Below are the code and all the weights of a small trained network. Each question names an input and a target symbol and asks about switching units off, where a switched-off unit gives its printed mean instead of its output.

import numpy as np


def w(rows, s, z=0):
    codes = np.array(rows[::2]) - 128.0
    scale = np.full(codes.shape[1], s)
    scale[-1] = z or s
    return codes * scale


def f(y):
    return np.maximum(y, 0)


def softmax(a):
    e = np.exp(a - a.max(-1, keepdims=True))
    return e / e.sum(-1, keepdims=True)


def log_softmax(a):
    a = a - a.max(-1, keepdims=True)
    return a - np.log(np.exp(a).sum(-1, keepdims=True))


def net(x, mask):
    ids = ['εζμξστφψ'.index(c) for c in x.split()]
    T = len(ids)
    res = E[ids] + P[:T]
    q, k, v = (res @ M[0].T for M in (Q, K, V))
    z = softmax(np.where(np.tri(T) > 0, q @ k.T / 3**0.5, -1e9)) @ v
    res = res + np.where(mask[0], z, O[0][:, -1]) @ O[0][:, :-1]
    y = f(res @ A[0][:, :-1].T + A[0][:, -1])
    res = res + np.where(mask[1:9], y, B[0][:, -1]) @ B[0][:, :-1]
    return log_softmax(res[-1] @ U[:, :-1].T + U[:, -1])


Q, K, V, O, A, B = {}, {}, {}, {}, {}, {}
E = w([
[199,188,188,136,79],'ε',
[176,80,174,106,116],'ζ',
[184,75,95,97,209],'μ',
[189,157,116,139,63],'ξ',
[176,85,9,105,93],'σ',
[157,145,43,162,133],'τ',
[188,172,48,50,181],'φ',
[183,129,204,69,162],'ψ',
],0.015)
P = w([
[207,88,170,195,205],'0',
[152,154,139,166,206],'1',
[136,129,185,80,3],'2',
[153,159,107,54,111],'3',
[161,153,139,168,204],'4',
[95,168,156,116,51],'5',
[156,155,104,54,111],'6',
[149,146,143,177,203],'7',
[94,168,142,112,69],'8',
[155,156,105,57,109],'9',
[162,138,145,177,203],'10',
[118,163,130,88,78],'11',
[159,154,105,57,109],'12',
[161,135,148,195,204],'13',
],0.011)
Q[0] = w([
[2,123,144,203,149],'H0',
[92,211,163,224,163],'H0',
[231,175,104,94,236],'H0',
],0.009)
K[0] = w([
[18,206,79,49,184],'H0',
[70,254,148,130,127],'H0',
[192,114,145,253,218],'H0',
],0.008)
V[0] = w([
[138,2,139,145,115],'H0',
[143,200,96,240,96],'H0',
[75,108,150,162,144],'H0',
],0.0092)
O[0] = w([
[35,80,134,245,109,250],'H0',
[255,113,82,196,106,163],'H0',
[46,244,215,190,179,2],'H0',
],0.0076,0.0033)
A[0] = w([
[149,122,146,153,249,94],'N0',
[143,178,86,216,228,75],'N1',
[160,186,235,171,124,2],'N2',
[128,81,134,113,115,218],'N3',
[134,14,124,179,165,58],'N4',
[181,128,194,191,171,249],'N5',
[96,121,49,106,88,68],'N6',
[125,210,131,83,113,184],'N7',
],0.011,0.0045)
B[0] = w([
[55,152,175,32,104,191],'N0',
[147,103,76,76,35,183],'N1',
[177,11,194,92,217,163],'N2',
[87,168,122,166,167,207],'N3',
[89,55,103,199,93,195],'N4',
[119,186,184,175,119,254],'N5',
[106,140,216,138,178,173],'N6',
[74,90,115,141,115,177],'N7',
],0.012,0.0077)
U = w([
[214,96,159,120,180,186],'ε',
[47,187,171,240,167,161],'ζ',
[40,94,167,91,73,29],'μ',
[178,247,88,242,146,225],'ξ',
[147,51,88,202,156,127],'σ',
[143,167,99,145,41,100],'τ',
[107,159,120,13,118,153],'φ',
[78,168,212,58,175,3],'ψ',
],0.011,0.0035)

Each question gives the input, a string of symbols that net reads in full, and the target symbol t.
The units are the heads (3 rows each of Q, K, V and O) and the neurons (one row each of A and B). Each row of codes is followed by its name. A weight is (code - 128) times the scale printed after its matrix; where a second scale follows, it is the last column's (O, A, B and U).
mask holds one flag per unit, heads first, then neurons. A switched-off unit (its flag False) gives its mean, the last column of its rows in O or B, instead of its output. The means were averaged over made-up inputs and are rounded, as every weight is.
A unit's drop is (log p(t) with every unit on - log p(t) with that unit switched off) / (log p(t) with every unit on - log p(t) with every unit switched off).
The circuit of an input: a set's keep is (log p(t) with only the set's units on - log p(t) with every unit switched off) / (log p(t) with every unit on - log p(t) with every unit switched off). Starting from all 9 units, units are removed one at a time, each time the one whose removal leaves the highest keep (on an exact tie, the one counted first), for as long as the keep stays at least 0.8.
circuit, biggest first: the units of the circuit, biggest drop first
unit that matters most: the unit with the biggest drop
top k neurons: the k neurons with the biggest drops, biggest first
drop of u: that unit's drop, to one decimal
input τ σ μ ε τ ζ ζ φ, target φ: top 3 neurons	(N0; N1; N4)
input ε ψ τ μ τ ε σ τ ζ φ, target ε: circuit, biggest first	(H0; N0)
input μ μ μ ε φ ζ ζ μ ε ε ε ζ ξ μ, target μ: circuit, biggest first	(N0; N4)
input ζ σ σ, target ζ: circuit, biggest first	(N6; H0; N3)
input σ σ ψ ψ τ ξ σ σ ζ ζ, target σ: top 4 neurons	(N0; N5; N4; N6)
input φ ε ζ σ φ ζ ξ ψ σ μ, target φ: circuit, biggest first	(H0; N5)
input σ τ μ σ, target σ: circuit, biggest first	(H0; N0)
input φ φ ε σ φ τ ζ ψ ε ξ, target φ: circuit, biggest first	(H0)
input ε φ τ, target ξ: circuit, biggest first	(N0; N1; H0)
input φ ζ φ ζ ε μ μ, target φ: top 2 neurons	(N5; N0)
input ψ ζ ε φ ε ψ μ μ, target μ: top 3 neurons	(N0; N4; N1)
input ζ μ ε ξ μ ε τ ψ ψ ζ τ φ ψ, target ζ: top 2 neurons	(N0; N1)
input σ μ σ ξ ζ μ μ, target σ: top 2 neurons	(N4; N5)
input μ μ μ μ τ σ ζ φ, target φ: unit that matters most	N1
input ψ τ σ, target ζ: circuit, biggest first	(N6; N3)
input ζ ζ ε ξ ζ ε ε τ ψ ζ, target ζ: top 4 neurons	(N1; N3; N0; N2)
input ζ ζ σ ζ ε ξ ξ μ ζ φ μ ζ ψ, target ζ: top 3 neurons	(N0; N1; N2)
input ζ φ ζ σ ε φ τ ψ, target ψ: top 2 neurons	(N0; N2)
input ε ξ μ ψ μ τ σ, target ε: top 3 neurons	(N6; N5; N0)
input ξ ψ ψ ξ, target ξ: top 4 neurons	(N0; N1; N2; N4)
input τ τ ψ ζ ψ ε, target ε: top 2 neurons	(N2; N0)
input σ ξ τ, target ξ: drop of N4	0.2
input ζ ψ σ ζ φ ε ζ ξ φ σ ψ σ φ ζ, target ζ: drop of N4	0.1
